Below is a small trained network, with its code and all its weights. Each question gives an input and a class and asks what happens when units are switched off, that is, made to give their printed mean instead of their output.

import numpy as np


def w(rows, s, z=0):
    codes = np.array(rows[::2]) - 128.0
    scale = np.full(codes.shape[1], s)
    scale[-1] = z or s
    return codes * scale


def f(y):
    return y / 2 * (1 + np.tanh(0.7978845608 * (y + 0.044715 * y**3)))


def log_softmax(a):
    a = a - a.max(-1, keepdims=True)
    return a - np.log(np.exp(a).sum(-1, keepdims=True))


def net(x, mask):
    res = np.array(x, float).reshape(1, 4) / 4 @ E
    y = f(res @ A[0][:, :-1].T + A[0][:, -1])
    res = res + np.where(mask, y, B[0][:, -1]) @ B[0][:, :-1]
    return log_softmax(res[-1] @ U[:, :-1].T + U[:, -1])


A, B = {}, {}
E = w([
[95,111,124,180,92,165,166,128,124,146,130,143],'x0',
[96,104,139,30,136,243,55,59,48,108,141,147],'x1',
[133,183,65,166,174,202,104,149,134,106,40,65],'x2',
[206,124,72,110,60,139,145,84,161,1,180,95],'x3',
],0.009)
A[0] = w([
[126,148,81,136,150,203,112,145,137,112,66,74,98],'neuron 1',
[151,151,106,137,93,175,170,88,153,75,148,36,91],'neuron 2',
[81,124,184,102,184,93,109,193,81,180,81,163,131],'neuron 3',
[165,103,70,99,38,131,117,111,146,44,178,138,114],'neuron 4',
[161,90,216,129,75,55,122,121,160,162,245,159,78],'neuron 5',
[122,126,139,115,90,173,149,95,110,148,136,102,174],'neuron 6',
[86,154,117,81,158,254,87,53,113,133,158,121,150],'neuron 7',
[152,118,102,170,101,34,133,208,162,138,114,111,139],'neuron 8',
[138,33,176,82,109,95,132,148,131,136,199,198,98],'neuron 9',
[98,92,103,79,111,188,76,88,70,127,115,126,95],'neuron 10',
[65,114,179,127,214,142,104,126,117,190,55,191,102],'neuron 11',
[40,121,166,106,171,130,129,172,111,189,86,151,127],'neuron 12',
[139,138,95,100,72,167,168,88,140,21,183,95,118],'neuron 13',
[180,103,90,122,86,145,121,97,150,64,164,125,97],'neuron 14',
[94,108,129,56,134,192,116,91,67,105,129,180,105],'neuron 15',
[148,50,211,83,89,76,162,60,95,157,167,166,70],'neuron 16',
[84,154,230,157,181,130,96,193,86,196,88,154,116],'neuron 17',
[115,183,37,162,162,183,96,163,134,112,71,63,64],'neuron 18',
[230,174,98,213,146,13,219,203,238,185,101,88,132],'neuron 19',
[166,168,77,166,148,189,94,166,103,124,55,70,58],'neuron 20',
[167,153,83,125,100,153,159,89,143,45,185,141,132],'neuron 21',
[119,199,36,174,186,219,86,160,162,137,82,48,68],'neuron 22',
[82,167,162,95,192,153,129,176,112,220,136,142,122],'neuron 23',
[80,112,159,67,150,204,108,58,90,99,128,140,125],'neuron 24',
[188,105,41,159,69,120,100,113,189,68,172,111,118],'neuron 25',
[190,135,76,127,86,136,83,55,172,110,139,138,111],'neuron 26',
[105,71,116,70,119,199,65,75,42,112,113,153,136],'neuron 27',
[83,80,123,72,115,205,35,85,102,123,128,149,142],'neuron 28',
[125,150,163,111,89,118,120,133,139,142,200,189,4],'neuron 29',
[119,78,222,90,88,81,121,74,134,163,203,172,48],'neuron 30',
[142,151,88,194,135,60,176,190,212,125,105,113,163],'neuron 31',
],0.007,0.0018)
B[0] = w([
[175,110,59,81,75,174,69,83,94,197,60,160,164],'neuron 1',
[176,62,181,138,95,105,84,131,62,129,145,70,169],'neuron 2',
[152,46,211,178,100,96,64,189,83,84,171,66,191],'neuron 3',
[183,68,206,167,77,74,73,182,83,156,145,84,193],'neuron 4',
[145,125,36,73,144,221,102,32,121,197,40,208,215],'neuron 5',
[138,145,130,104,127,100,152,130,111,102,110,110,143],'neuron 6',
[46,199,126,98,194,148,217,135,205,74,161,173,198],'neuron 7',
[51,203,132,115,180,145,161,143,195,55,166,147,192],'neuron 8',
[153,124,32,60,123,189,109,63,91,169,52,224,194],'neuron 9',
[49,159,140,110,174,148,181,128,161,88,157,153,179],'neuron 10',
[215,86,185,198,73,72,81,203,57,159,185,66,194],'neuron 11',
[153,87,170,181,61,62,96,156,102,125,153,51,187],'neuron 12',
[176,75,186,193,75,50,70,195,97,109,174,84,192],'neuron 13',
[153,75,176,175,78,77,95,188,95,152,144,79,174],'neuron 14',
[69,198,111,157,198,165,211,142,188,96,192,152,186],'neuron 15',
[185,128,72,64,126,163,98,54,77,180,67,159,198],'neuron 16',
[162,55,196,187,84,95,81,203,59,125,212,60,198],'neuron 17',
[183,125,72,51,91,208,81,24,104,201,89,203,172],'neuron 18',
[47,241,113,93,200,143,197,149,225,51,187,141,253],'neuron 19',
[198,104,45,86,101,186,109,40,85,192,47,197,166],'neuron 20',
[152,82,192,182,63,74,89,182,90,144,153,73,182],'neuron 21',
[205,95,1,75,91,232,72,66,97,213,69,210,183],'neuron 22',
[185,65,170,184,103,71,83,168,64,96,147,87,183],'neuron 23',
[64,203,132,144,178,141,233,153,194,77,167,143,190],'neuron 24',
[141,93,202,163,89,96,136,173,87,102,182,70,192],'neuron 25',
[135,98,189,183,148,89,68,142,108,100,140,81,161],'neuron 26',
[67,200,139,154,161,133,208,160,233,66,160,150,202],'neuron 27',
[106,189,147,136,184,114,188,175,217,74,177,173,196],'neuron 28',
[154,121,61,59,74,166,92,94,106,177,61,189,154],'neuron 29',
[190,133,35,69,76,196,98,65,114,194,60,174,200],'neuron 30',
[39,186,118,110,198,155,200,153,222,58,171,163,204],'neuron 31',
],0.006,0.013)
U = w([
[21,231,165,141,182,113,205,186,192,41,187,135,248],'0',
[188,42,254,235,42,48,31,241,34,126,178,27,121],'1',
[201,112,41,56,73,188,57,24,62,204,49,198,2],'2',
],0.0076,0.00092)

Each question gives the input, the list of numbers given to net, and the class t.
The units are the neurons (one row each of A and B). Each row of codes is followed by its name. A weight is (code - 128) times the scale printed after its matrix; where a second scale follows, it is the last column's (A, B and U).
mask holds one flag per neuron, in row order. A switched-off neuron (its flag False) gives its mean, the last column of its row in B, instead of its output. The means were averaged over made-up inputs and are rounded, as every weight is.
A unit's drop is (log p(t) with every unit on - log p(t) with that unit switched off) / (log p(t) with every unit on - log p(t) with every unit switched off).
unit that matters most: the unit with the biggest drop
top k neurons: the k neurons with the biggest drops, biggest first
drop when u is switched off: that unit's drop, to one decimal
input [4,-7,8,0], class 2: unit that matters most -> neuron 22
input [4,8,8,-7], class 0: top 3 neurons -> [neuron 7; neuron 27; neuron 28]
input [-7,0,-2,-1], class 2: top 2 neurons -> [neuron 19; neuron 13]
input [-1,7,6,-7], class 0: top 2 neurons -> [neuron 7; neuron 27]
input [-2,6,-2,7], class 1: top 3 neurons -> [neuron 4; neuron 13; neuron 19]
input [-6,-1,8,-7], class 2: top 3 neurons -> [neuron 22; neuron 18; neuron 20]
input [4,1,-5,-5], class 1: top 4 neurons -> [neuron 17; neuron 3; neuron 11; neuron 12]
input [-8,1,-6,5], class 2: top 3 neurons -> [neuron 5; neuron 9; neuron 30]
input [4,2,-3,-2], class 2: top 3 neurons -> [neuron 19; neuron 31; neuron 8]
input [3,-3,-8,8], class 1: top 2 neurons -> [neuron 4; neuron 13]
input [6,4,-5,2], class 2: top 4 neurons -> [neuron 19; neuron 30; neuron 16; neuron 9]
input [-7,-2,-4,-4], class 1: top 4 neurons -> [neuron 3; neuron 22; neuron 17; neuron 18]
input [-1,8,3,-8], class 0: top 2 neurons -> [neuron 7; neuron 27]
input [-6,-1,-5,4], class 2: unit that matters most -> neuron 5
input [-7,5,-1,6], class 1: top 4 neurons -> [neuron 4; neuron 13; neuron 19; neuron 21]
input [-1,4,-4,-5], class 1: top 2 neurons -> [neuron 19; neuron 11]
input [-7,6,6,2], class 0: drop when neuron 28 is switched off -> 1.4
input [-6,-5,-8,-7], class 2: drop when neuron 30 is switched off -> 0.4
